Below are the code and all the weights of a small trained network. Each question names an input and a target symbol and asks about switching units off, where a switched-off unit gives its printed mean instead of its output.

import numpy as np


def w(rows, s, z=0):
    codes = np.array(rows[::2]) - 128.0
    scale = np.full(codes.shape[1], s)
    scale[-1] = z or s
    return codes * scale


def f(y):
    return y / 2 * (1 + np.tanh(0.7978845608 * (y + 0.044715 * y**3)))


def softmax(a):
    e = np.exp(a - a.max(-1, keepdims=True))
    return e / e.sum(-1, keepdims=True)


def log_softmax(a):
    a = a - a.max(-1, keepdims=True)
    return a - np.log(np.exp(a).sum(-1, keepdims=True))


def net(x, mask):
    ids = ['αγδεζπφ'.index(c) for c in x.split()]
    T = len(ids)
    res = E[ids] + P[:T]
    u = 0
    for l in range(2):
        r = res
        for j in range(2):
            rows = slice(2 * j, 2 * j + 2)
            q, k, v = (r @ M[l][rows].T for M in (Q, K, V))
            z = softmax(np.where(np.tri(T) > 0, q @ k.T / 2**0.5, -1e9)) @ v
            o = O[l][rows]
            res = res + np.where(mask[u + j], z, o[:, -1]) @ o[:, :-1]
        u += 2
        y = f(res @ A[l][:, :-1].T + A[l][:, -1])
        res = res + np.where(mask[u : u + 8], y, B[l][:, -1]) @ B[l][:, :-1]
        u += 8
    return log_softmax(res[-1] @ U[:, :-1].T + U[:, -1])


Q, K, V, O, A, B = {}, {}, {}, {}, {}, {}
E = w([
[117,173,188],'α',
[133,118,139],'γ',
[104,109,101],'δ',
[166,171,83],'ε',
[177,41,143],'ζ',
[64,172,152],'π',
[161,6,105],'φ',
],0.025)
P = w([
[157,163,13],'0',
[184,120,33],'1',
[163,168,2],'2',
[120,120,77],'3',
[140,136,22],'4',
[133,137,90],'5',
[105,145,107],'6',
[182,148,42],'7',
],0.0028)
Q[0] = w([
[240,207,236],'0.h0',
[148,254,105],'0.h0',
[100,197,197],'0.h1',
[138,34,239],'0.h1',
],0.0063)
K[0] = w([
[21,121,6],'0.h0',
[188,79,214],'0.h0',
[95,150,76],'0.h1',
[214,175,3],'0.h1',
],0.0049)
V[0] = w([
[179,218,110],'0.h0',
[9,109,3],'0.h0',
[135,120,128],'0.h1',
[173,177,205],'0.h1',
],0.011)
O[0] = w([
[248,238,64,97],'0.h0',
[111,119,48,253],'0.h0',
[66,65,163,123],'0.h1',
[169,196,154,61],'0.h1',
],0.011,0.0037)
A[0] = w([
[93,114,146,218],'0.n0',
[132,121,182,254],'0.n1',
[186,93,146,210],'0.n2',
[111,100,167,91],'0.n3',
[177,117,132,89],'0.n4',
[129,181,143,210],'0.n5',
[10,200,96,85],'0.n6',
[161,84,110,101],'0.n7',
],0.012,0.0035)
B[0] = w([
[49,77,54,181],'0.n0',
[2,139,104,156],'0.n1',
[58,112,184,159],'0.n2',
[104,189,126,149],'0.n3',
[108,59,201,134],'0.n4',
[202,197,87,173],'0.n5',
[115,184,144,250],'0.n6',
[109,138,250,165],'0.n7',
],0.0044,0.011)
Q[1] = w([
[9,208,120],'1.h0',
[104,117,111],'1.h0',
[148,139,141],'1.h1',
[91,209,99],'1.h1',
],0.012)
K[1] = w([
[154,163,7],'1.h0',
[140,134,177],'1.h0',
[210,98,107],'1.h1',
[85,147,150],'1.h1',
],0.011)
V[1] = w([
[131,118,195],'1.h0',
[170,63,137],'1.h0',
[21,122,72],'1.h1',
[254,80,149],'1.h1',
],0.0092)
O[1] = w([
[105,173,108,97],'1.h0',
[216,52,83,108],'1.h0',
[224,105,188,230],'1.h1',
[199,1,200,7],'1.h1',
],0.0066,0.015)
A[1] = w([
[140,100,109,38],'1.n0',
[170,38,155,61],'1.n1',
[54,128,212,196],'1.n2',
[62,119,8,230],'1.n3',
[172,83,204,99],'1.n4',
[128,11,2,102],'1.n5',
[160,243,241,254],'1.n6',
[93,72,101,61],'1.n7',
],0.0097,0.0056)
B[1] = w([
[166,253,132,130],'1.n0',
[38,193,89,168],'1.n1',
[170,52,129,181],'1.n2',
[236,214,242,218],'1.n3',
[74,138,25,151],'1.n4',
[134,199,200,187],'1.n5',
[118,42,29,249],'1.n6',
[124,197,187,147],'1.n7',
],0.0063,0.019)
U = w([
[144,67,42,189],'α',
[202,73,144,250],'γ',
[197,173,194,175],'δ',
[254,124,92,91],'ε',
[91,76,157,169],'ζ',
[110,216,100,74],'π',
[61,163,217,2],'φ',
],0.0082,0.0057)

Each question gives the input, a string of symbols that net reads in full, and the target symbol t.
The units are the heads (2 rows each of Q, K, V and O) and the neurons (one row each of A and B). Each row of codes is followed by its name. A weight is (code - 128) times the scale printed after its matrix; where a second scale follows, it is the last column's (O, A, B and U).
mask holds one flag per unit, layer by layer, with each layer's heads first. A switched-off unit (its flag False) gives its mean, the last column of its rows in O or B, instead of its output. The means were averaged over made-up inputs and are rounded, as every weight is.
A unit's drop is (log p(t) with every unit on - log p(t) with that unit switched off) / (log p(t) with every unit on - log p(t) with every unit switched off).
The circuit of an input: a set's keep is (log p(t) with only the set's units on - log p(t) with every unit switched off) / (log p(t) with every unit on - log p(t) with every unit switched off). Starting from the 12 units with the biggest drops (on a tie, the unit counted first), units are removed one at a time, each time the one whose removal leaves the highest keep (on an exact tie, the one counted first), for as long as the keep stays at least 0.8.
circuit, biggest first: the units of the circuit, biggest drop first
top k neurons: the k neurons with the biggest drops, biggest first
k most important neurons of layer l: the k neurons of layer l with the biggest drops, biggest first
drop of u: that unit's drop, to one decimal
input π π φ φ, target φ: 2 most important neurons of layer 1 -> 1.n5; 1.n1
input ζ π α π π ζ ζ, target ζ: circuit, biggest first -> 1.n3; 1.h1; 1.n6; 1.n1
input ζ π α α π, target α: circuit, biggest first -> 1.n6; 0.h0; 1.n5; 1.n3
input φ δ α ζ φ, target ζ: top 3 neurons -> 1.n3; 0.n7; 0.n2
input π α γ, target α: circuit, biggest first -> 1.n3; 1.n5
input φ φ ζ, target φ: circuit, biggest first -> 1.n6; 0.h0
input π ζ α ζ φ, target ζ: top neuron -> 1.n3
input ε γ ε, target ε: circuit, biggest first -> 0.h0; 1.n1
input π φ π π ζ φ δ, target φ: top 2 neurons -> 1.n6; 0.n5
input γ α π, target α: top 3 neurons -> 1.n6; 1.n5; 1.n2
input α π δ π δ φ, target φ: 3 most important neurons of layer 1 -> 1.n5; 1.n1; 1.n6
input φ ζ α π α ε, target α: top 2 neurons -> 1.n3; 1.n6
input φ π α π δ δ, target δ: drop of 1.n3 -> 0.4
input ε ε π α ε, target ε: drop of 0.h0 -> 0.4
input δ ζ ζ α, target ζ: drop of 0.h0 -> 0.3
input π α α γ δ γ φ ζ, target ζ: drop of 1.n1 -> 0.1
